One or more rows, then a matrix. The matrix takes each point to its nearest point in the smallest flat space through zero that holds the rows.
[[-2.886 -1.775  3.595  6.779  1.739  1.557  5.025  1.521]
 [-2.979 -2.238  3.453  7.471  1.632  1.317  5.491  2.365]]
Nearest-point matrix:
[ 0.099  0.007 -0.158 -0.170 -0.082 -0.092 -0.132  0.054]
[ 0.007  0.128  0.070 -0.161  0.046  0.085 -0.105 -0.246]
[-0.158  0.070  0.303  0.176  0.162  0.205  0.150 -0.244]
[-0.170 -0.161  0.176  0.465  0.080  0.051  0.338  0.200]
[-0.082  0.046  0.162  0.080  0.088  0.112  0.070 -0.145]
[-0.092  0.085  0.205  0.051  0.112  0.151  0.055 -0.229]
[-0.132 -0.105  0.150  0.338  0.070  0.055  0.248  0.116]
[ 0.054 -0.246 -0.244  0.200 -0.145 -0.229  0.116  0.519]

[[ 1.981  3.513 -0.324  1.724 -3.498 -0.766  3.954 -7.552]
 [ 1.320  5.926 -4.406 -0.154  4.267  1.696  4.100  1.647]]
Nearest-point matrix:
[ 0.050  0.129 -0.056  0.029 -0.013  0.006  0.116 -0.114]
[ 0.129  0.437 -0.263  0.037  0.153  0.077  0.343 -0.107]
[-0.056 -0.263  0.201  0.011 -0.203 -0.079 -0.179 -0.092]
[ 0.029  0.037  0.011  0.030 -0.075 -0.019  0.052 -0.134]
[-0.013  0.153 -0.203 -0.075  0.345  0.113  0.046  0.375]
[ 0.006  0.077 -0.079 -0.019  0.113  0.039  0.039  0.102]
[ 0.116  0.343 -0.179  0.052  0.046  0.039  0.288 -0.189]
[-0.114 -0.107 -0.092 -0.134  0.375  0.102 -0.189  0.611]

[[-2.710  1.380  1.243 -1.169 -2.103  3.255 -5.249 -7.818]
 [ 2.092  1.698 -6.597 -0.022  1.301  3.261 -3.972 -8.574]]
Nearest-point matrix:
[ 0.245 -0.001 -0.364  0.064  0.175 -0.036  0.116  0.054]
[-0.001  0.022 -0.042 -0.008 -0.003  0.046 -0.064 -0.115]
[-0.364 -0.042  0.631 -0.081 -0.256 -0.039 -0.044  0.154]
[ 0.064 -0.008 -0.081  0.019  0.047 -0.025  0.052  0.053]
[ 0.175 -0.003 -0.256  0.047  0.126 -0.031  0.090  0.052]
[-0.036  0.046 -0.039 -0.025 -0.031  0.100 -0.149 -0.248]
[ 0.116 -0.064 -0.044  0.052  0.090 -0.149  0.238  0.359]
[ 0.054 -0.115  0.154  0.053  0.052 -0.248  0.359  0.619]

[[-7.524  2.241  3.470  1.478 -3.135 -4.114  0.300 -5.655]
 [-5.972 -6.400 -0.779  3.856  1.258 -3.627  6.416 -8.501]]
Nearest-point matrix:
[ 0.423 -0.089 -0.179 -0.095  0.160  0.233 -0.045  0.336]
[-0.089  0.450  0.224 -0.121 -0.231 -0.030 -0.317  0.141]
[-0.179  0.224  0.157 -0.021 -0.153 -0.091 -0.122 -0.051]
[-0.095 -0.121 -0.021  0.068  0.029 -0.059  0.117 -0.145]
[ 0.160 -0.231 -0.153  0.029  0.151  0.079  0.133  0.030]
[ 0.233 -0.030 -0.091 -0.059  0.079  0.129 -0.039  0.194]
[-0.045 -0.317 -0.122  0.117  0.133 -0.039  0.251 -0.195]
[ 0.336  0.141 -0.051 -0.145  0.030  0.194 -0.195  0.371]

[[ 1.147  0.788  8.567 -0.870  1.464 -1.181  2.472 -2.379]
 [ 0.508  0.502  5.572 -0.715 -0.247  0.425  2.018 -0.224]]
Nearest-point matrix:
[ 0.021  0.009  0.088 -0.003  0.060 -0.057  0.010 -0.074]
[ 0.009  0.007  0.078 -0.009  0.004 -0.001  0.026 -0.011]
[ 0.088  0.078  0.861 -0.104  0.012  0.016  0.295 -0.090]
[-0.003 -0.009 -0.104  0.017  0.035 -0.039 -0.048 -0.030]
[ 0.060  0.004  0.012  0.035  0.296 -0.294 -0.097 -0.328]
[-0.057 -0.001  0.016 -0.039 -0.294  0.293  0.106  0.323]
[ 0.010  0.026  0.295 -0.048 -0.097  0.106  0.135  0.081]
[-0.074 -0.011 -0.090 -0.030 -0.328  0.323  0.081  0.370]

[[ 0.132  4.089 -2.612  0.297  3.106  0.205 -2.671  2.669]
 [ 2.736  3.247 -0.476  6.435  1.950 -1.801 -1.557  1.692]]
Nearest-point matrix:
[ 0.136  0.041  0.056  0.321  0.004 -0.099  0.002  0.005]
[ 0.041  0.358 -0.211  0.094  0.266 -0.004 -0.227  0.229]
[ 0.056 -0.211  0.173  0.133 -0.172 -0.058  0.151 -0.148]
[ 0.321  0.094  0.133  0.757  0.009 -0.233  0.006  0.010]
[ 0.004  0.266 -0.172  0.009  0.203  0.016 -0.175  0.174]
[-0.099 -0.004 -0.058 -0.233  0.016  0.073 -0.019  0.014]
[ 0.002 -0.227  0.151  0.006 -0.175 -0.019  0.151 -0.150]
[ 0.005  0.229 -0.148  0.010  0.174  0.014 -0.150  0.150]

[[ 2.850 -7.183  2.913 -0.967 -3.115 -0.613  0.711  1.283]]
Nearest-point matrix:
[ 0.100 -0.252  0.102 -0.034 -0.109 -0.021  0.025  0.045]
[-0.252  0.634 -0.257  0.085  0.275  0.054 -0.063 -0.113]
[ 0.102 -0.257  0.104 -0.035 -0.112 -0.022  0.025  0.046]
[-0.034  0.085 -0.035  0.011  0.037  0.007 -0.008 -0.015]
[-0.109  0.275 -0.112  0.037  0.119  0.023 -0.027 -0.049]
[-0.021  0.054 -0.022  0.007  0.023  0.005 -0.005 -0.010]
[ 0.025 -0.063  0.025 -0.008 -0.027 -0.005  0.006  0.011]
[ 0.045 -0.113  0.046 -0.015 -0.049 -0.010  0.011  0.020]

[[-2.337  0.465  0.400  4.806  0.377  2.219 -0.993 -6.517]
 [-3.125 -2.583  0.709  2.554  0.928 -0.497  0.667 -7.169]]
Nearest-point matrix:
[ 0.131  0.136 -0.031 -0.073 -0.043  0.051 -0.045  0.287]
[ 0.136  0.376 -0.045  0.207 -0.075  0.306 -0.193  0.186]
[-0.031 -0.045  0.008  0.002  0.012 -0.026  0.019 -0.062]
[-0.073  0.207  0.002  0.383 -0.014  0.277 -0.151 -0.297]
[-0.043 -0.075  0.012 -0.014  0.018 -0.050  0.034 -0.078]
[ 0.051  0.306 -0.026  0.277 -0.050  0.294 -0.175 -0.010]
[-0.045 -0.193  0.019 -0.151  0.034 -0.175  0.106 -0.029]
[ 0.287  0.186 -0.062 -0.297 -0.078 -0.010 -0.029  0.684]

[[-0.691 -5.274 -5.288 -7.925  7.190 -4.031 -3.859 -8.349]]
Nearest-point matrix:
[ 0.002  0.013  0.013  0.020 -0.018  0.010  0.010  0.021]
[ 0.013  0.102  0.103  0.154 -0.140  0.078  0.075  0.162]
[ 0.013  0.103  0.103  0.154 -0.140  0.078  0.075  0.163]
[ 0.020  0.154  0.154  0.231 -0.210  0.118  0.113  0.244]
[-0.018 -0.140 -0.140 -0.210  0.190 -0.107 -0.102 -0.221]
[ 0.010  0.078  0.078  0.118 -0.107  0.060  0.057  0.124]
[ 0.010  0.075  0.075  0.113 -0.102  0.057  0.055  0.119]
[ 0.021  0.162  0.163  0.244 -0.221  0.124  0.119  0.257]

[[-1.228  3.172  6.801  2.197  0.199  1.170  0.479 -0.250]
 [-1.753  3.380  5.812  4.466 -0.458 -1.584  1.557 -0.969]]
Nearest-point matrix:
[ 0.045 -0.074 -0.106 -0.129  0.020  0.076 -0.049  0.031]
[-0.074  0.164  0.320  0.162 -0.005 -0.003  0.048 -0.029]
[-0.106  0.320  0.746  0.134  0.048  0.235  0.005  0.004]
[-0.129  0.162  0.134  0.428 -0.089 -0.361  0.180 -0.117]
[ 0.020 -0.005  0.048 -0.089  0.027  0.113 -0.043  0.029]
[ 0.076 -0.003  0.235 -0.361  0.113  0.476 -0.177  0.119]
[-0.049  0.048  0.005  0.180 -0.043 -0.177  0.079 -0.052]
[ 0.031 -0.029  0.004 -0.117  0.029  0.119 -0.052  0.034]

[[ 3.594  4.834 -4.001 -4.839 -4.796  3.817 -5.037 -5.138]
 [-0.549 -1.021 -4.631 -6.383 -1.630 -2.331 -8.713 -7.567]]
Nearest-point matrix:
[ 0.173  0.241 -0.040 -0.025 -0.162  0.235  0.034 -0.004]
[ 0.241  0.336 -0.049 -0.027 -0.223  0.329  0.058  0.004]
[-0.040 -0.049  0.121  0.157  0.087 -0.017  0.194  0.178]
[-0.025 -0.027  0.157  0.209  0.092  0.016  0.269  0.242]
[-0.162 -0.223  0.087  0.092  0.175 -0.203  0.059  0.084]
[ 0.235  0.329 -0.017  0.016 -0.203  0.331  0.114  0.054]
[ 0.034  0.058  0.194  0.269  0.059  0.114  0.371  0.320]
[-0.004  0.004  0.178  0.242  0.084  0.054  0.320  0.283]

[[-3.465  1.286  0.837  8.408  1.137  0.900 -2.369 -3.451]]
Nearest-point matrix:
[ 0.115 -0.043 -0.028 -0.278 -0.038 -0.030  0.078  0.114]
[-0.043  0.016  0.010  0.103  0.014  0.011 -0.029 -0.042]
[-0.028  0.010  0.007  0.067  0.009  0.007 -0.019 -0.028]
[-0.278  0.103  0.067  0.675  0.091  0.072 -0.190 -0.277]
[-0.038  0.014  0.009  0.091  0.012  0.010 -0.026 -0.037]
[-0.030  0.011  0.007  0.072  0.010  0.008 -0.020 -0.030]
[ 0.078 -0.029 -0.019 -0.190 -0.026 -0.020  0.054  0.078]
[ 0.114 -0.042 -0.028 -0.277 -0.037 -0.030  0.078  0.114]

[[ 7.157 -3.041  8.899 -5.492 -2.750 -0.465  1.253  1.611]]
Nearest-point matrix:
[ 0.282 -0.120  0.350 -0.216 -0.108 -0.018  0.049  0.063]
[-0.120  0.051 -0.149  0.092  0.046  0.008 -0.021 -0.027]
[ 0.350 -0.149  0.436 -0.269 -0.135 -0.023  0.061  0.079]
[-0.216  0.092 -0.269  0.166  0.083  0.014 -0.038 -0.049]
[-0.108  0.046 -0.135  0.083  0.042  0.007 -0.019 -0.024]
[-0.018  0.008 -0.023  0.014  0.007  0.001 -0.003 -0.004]
[ 0.049 -0.021  0.061 -0.038 -0.019 -0.003  0.009  0.011]
[ 0.063 -0.027  0.079 -0.049 -0.024 -0.004  0.011  0.014]

[[ 3.855 -1.388  4.728 -1.238  0.743 -4.975 -3.066 -5.430]
 [ 1.017 -7.857  1.580  1.453 -2.031 -5.351 -0.194 -1.602]]
Nearest-point matrix:
[ 0.155  0.045  0.186 -0.074  0.060 -0.146 -0.132 -0.216]
[ 0.045  0.705  0.024 -0.186  0.223  0.330 -0.095 -0.048]
[ 0.186  0.024  0.224 -0.081  0.063 -0.191 -0.155 -0.260]
[-0.074 -0.186 -0.081  0.074 -0.077 -0.019  0.076  0.099]
[ 0.060  0.223  0.063 -0.077  0.084  0.055 -0.068 -0.079]
[-0.146  0.330 -0.191 -0.019  0.055  0.338  0.093  0.212]
[-0.132 -0.095 -0.155  0.076 -0.068  0.093  0.117  0.182]
[-0.216 -0.048 -0.260  0.099 -0.079  0.212  0.182  0.302]

[[-5.493 -0.510 -6.281 -3.258 -1.591 -3.952 -5.423 -7.240]
 [-5.350  2.159 -8.083 -3.543  0.039 -7.777 -6.194 -6.919]]
Nearest-point matrix:
[ 0.199  0.112  0.158  0.105  0.114  0.004  0.164  0.266]
[ 0.112  0.300 -0.086  0.026  0.206 -0.347  0.011  0.162]
[ 0.158 -0.086  0.255  0.107 -0.014  0.262  0.190  0.203]
[ 0.105  0.026  0.107  0.060  0.040  0.051  0.098  0.139]
[ 0.114  0.206 -0.014  0.040  0.150 -0.207  0.045  0.160]
[ 0.004 -0.347  0.262  0.051 -0.207  0.517  0.123 -0.012]
[ 0.164  0.011  0.190  0.098  0.045  0.123  0.163  0.216]
[ 0.266  0.162  0.203  0.139  0.160 -0.012  0.216  0.358]

[[-1.226  0.762  1.664 -1.092 -7.263  3.329 -0.154 -0.268]]
Nearest-point matrix:
[ 0.021 -0.013 -0.029  0.019  0.127 -0.058  0.003  0.005]
[-0.013  0.008  0.018 -0.012 -0.079  0.036 -0.002 -0.003]
[-0.029  0.018  0.040 -0.026 -0.173  0.079 -0.004 -0.006]
[ 0.019 -0.012 -0.026  0.017  0.113 -0.052  0.002  0.004]
[ 0.127 -0.079 -0.173  0.113  0.754 -0.346  0.016  0.028]
[-0.058  0.036  0.079 -0.052 -0.346  0.158 -0.007 -0.013]
[ 0.003 -0.002 -0.004  0.002  0.016 -0.007  0.000  0.001]
[ 0.005 -0.003 -0.006  0.004  0.028 -0.013  0.001  0.001]

[[ 2.949  4.052  0.201  2.066 -3.559 -5.455 -3.518  0.236]
 [-0.562  2.699  7.470 -8.851 -1.519 -0.602  2.650  2.152]]
Nearest-point matrix:
[ 0.104  0.136 -0.007  0.089 -0.121 -0.189 -0.128  0.004]
[ 0.136  0.255  0.157 -0.072 -0.207 -0.284 -0.123  0.054]
[-0.007  0.157  0.361 -0.413 -0.097 -0.066  0.104  0.105]
[ 0.089 -0.072 -0.413  0.534  0.015 -0.073 -0.216 -0.115]
[-0.121 -0.207 -0.097  0.015  0.172  0.243  0.121 -0.036]
[-0.189 -0.284 -0.066 -0.073  0.243  0.361  0.211 -0.031]
[-0.128 -0.123  0.104 -0.216  0.121  0.211  0.182  0.023]
[ 0.004  0.054  0.105 -0.115 -0.036 -0.031  0.023  0.031]

[[-2.459  1.650 -1.360 -3.867  2.728  0.292 -1.665  6.326]
 [-0.257 -0.266  0.806 -3.468 -2.402 -0.466 -0.291 -1.324]]
Nearest-point matrix:
[ 0.085 -0.050  0.032  0.182 -0.052 -0.002  0.059 -0.187]
[-0.050  0.038 -0.038 -0.046  0.084  0.011 -0.033  0.150]
[ 0.032 -0.038  0.053 -0.064 -0.136 -0.022  0.017 -0.156]
[ 0.182 -0.046 -0.064  0.818  0.265  0.065  0.143 -0.122]
[-0.052  0.084 -0.136  0.265  0.361  0.062 -0.022  0.358]
[-0.002  0.011 -0.022  0.065  0.062  0.011  0.001  0.050]
[ 0.059 -0.033  0.017  0.143 -0.022  0.001  0.042 -0.120]
[-0.187  0.150 -0.156 -0.122  0.358  0.050 -0.120  0.592]
